Below are the code and all the weights of a small trained network. Each question names an input and a class and asks about switching units off, where a switched-off unit gives its printed mean instead of its output.

import numpy as np


def w(rows, s, z=0):
    codes = np.array(rows[::2]) - 128.0
    scale = np.full(codes.shape[1], s)
    scale[-1] = z or s
    return codes * scale


def f(y):
    return np.maximum(y, 0)


def log_softmax(a):
    a = a - a.max(-1, keepdims=True)
    return a - np.log(np.exp(a).sum(-1, keepdims=True))


def net(x, mask):
    res = np.array(x, float).reshape(1, 5) / 4 @ E
    y = f(res @ A[0][:, :-1].T + A[0][:, -1])
    res = res + np.where(mask, y, B[0][:, -1]) @ B[0][:, :-1]
    return log_softmax(res[-1] @ U[:, :-1].T + U[:, -1])


A, B = {}, {}
E = w([
[123,74,157,110,213,110,149,195,164,121,233,135],'x0',
[113,174,116,215,133,214,140,197,75,56,162,79],'x1',
[138,142,147,113,108,107,116,138,115,115,155,82],'x2',
[124,184,132,141,113,110,75,130,117,160,157,121],'x3',
[126,245,74,115,224,95,175,111,75,125,115,135],'x4',
],0.011)
A[0] = w([
[166,35,136,161,93,208,75,136,170,166,128,129,103],'N0',
[111,96,139,117,206,112,129,139,183,117,207,166,38],'N1',
[98,90,97,63,194,112,78,189,140,142,144,99,4],'N2',
[152,113,156,1,121,37,116,75,147,211,102,169,101],'N3',
[177,155,81,119,38,131,136,96,110,123,24,129,30],'N4',
[164,156,59,134,201,99,170,123,101,141,113,138,39],'N5',
],0.007,0.0032)
B[0] = w([
[211,223,223,140,129,78,140,66,86,139,126,57,216],'N0',
[103,73,146,69,120,202,109,124,73,167,197,74,194],'N1',
[123,123,103,111,152,209,86,71,154,149,168,77,161],'N2',
[177,238,67,192,80,188,194,158,64,117,95,152,249],'N3',
[75,18,93,1,70,163,90,143,149,154,132,46,211],'N4',
[150,163,225,54,201,85,144,127,114,135,15,47,179],'N5',
],0.0081,0.011)
U = w([
[176,158,73,205,92,242,199,229,79,57,98,136,62],'0',
[42,73,81,2,123,188,60,110,163,170,151,70,33],'1',
[173,102,109,117,149,124,82,109,67,45,92,148,254],'2',
[162,141,231,124,183,17,108,56,134,107,50,87,65],'3',
[98,131,124,144,124,130,155,153,160,132,101,110,216],'4',
[95,74,72,180,150,67,100,104,164,66,108,219,109],'5',
],0.0067)

Each question gives the input, the list of numbers given to net, and the class t.
The units are the neurons (one row each of A and B). Each row of codes is followed by its name. A weight is (code - 128) times the scale printed after its matrix; where a second scale follows, it is the last column's (A, B and U).
mask holds one flag per neuron, in row order. A switched-off neuron (its flag False) gives its mean, the last column of its row in B, instead of its output. The means were averaged over made-up inputs and are rounded, as every weight is.
A unit's drop is (log p(t) with every unit on - log p(t) with that unit switched off) / (log p(t) with every unit on - log p(t) with every unit switched off).
The circuit of an input: a set's keep is (log p(t) with only the set's units on - log p(t) with every unit switched off) / (log p(t) with every unit on - log p(t) with every unit switched off). Starting from all 6 units, units are removed one at a time, each time the one whose removal leaves the highest keep (on an exact tie, the one counted first), for as long as the keep stays at least 0.8.
units of the circuit, in order: the units of the circuit, biggest drop first
most important unit: the unit with the biggest drop
top k neurons: the k neurons with the biggest drops, biggest first
drop of u: that unit's drop, to one decimal
input [3,-4,0,-2,-3], class 0: top 3 neurons : (N3 N4 N5)
input [7,-5,-8,0,-8], class 3: top 2 neurons : (N0 N4)
input [6,5,4,-3,-4], class 1: most important unit : N3
input [5,4,4,4,2], class 1: top 2 neurons : (N3 N0)
input [5,-3,-7,-5,-8], class 3: top 2 neurons : (N0 N4)
input [-8,7,0,8,-1], class 1: top 2 neurons : (N4 N3)
input [3,-6,-1,1,-8], class 3: top 2 neurons : (N0 N4)
input [6,2,-4,-5,-8], class 3: top 3 neurons : (N0 N4 N3)
input [-4,3,1,-8,5], class 2: top 3 neurons : (N3 N0 N1)
input [7,-4,1,-5,5], class 1: top 2 neurons : (N1 N2)
input [-4,3,-7,-7,-5], class 2: top 3 neurons : (N3 N0 N5)
input [-7,1,5,-3,-8], class 3: top 2 neurons : (N0 N1)
input [8,4,3,-8,2], class 1: top 2 neurons : (N3 N1)
input [-8,7,4,0,4], class 1: top 3 neurons : (N4 N3 N0)
input [4,-4,-1,0,4], class 0: top 3 neurons : (N3 N4 N0)
input [-7,1,0,7,2], class 1: top 2 neurons : (N4 N3)
input [6,6,-8,-3,8], class 3: most important unit : N5
input [-2,5,-3,3,6], class 3: units of the circuit, in order : (N3 N5)
input [-8,0,2,-2,-1], class 1: drop of N4 : 0.6
input [-3,2,-3,-2,7], class 3: units of the circuit, in order : (N5)
input [3,-5,2,-3,-8], class 3: drop of N4 : 0.1
input [8,5,0,8,-4], class 1: drop of N1 : 0.5
input [4,-5,-2,-4,2], class 0: drop of N3 : 0.9
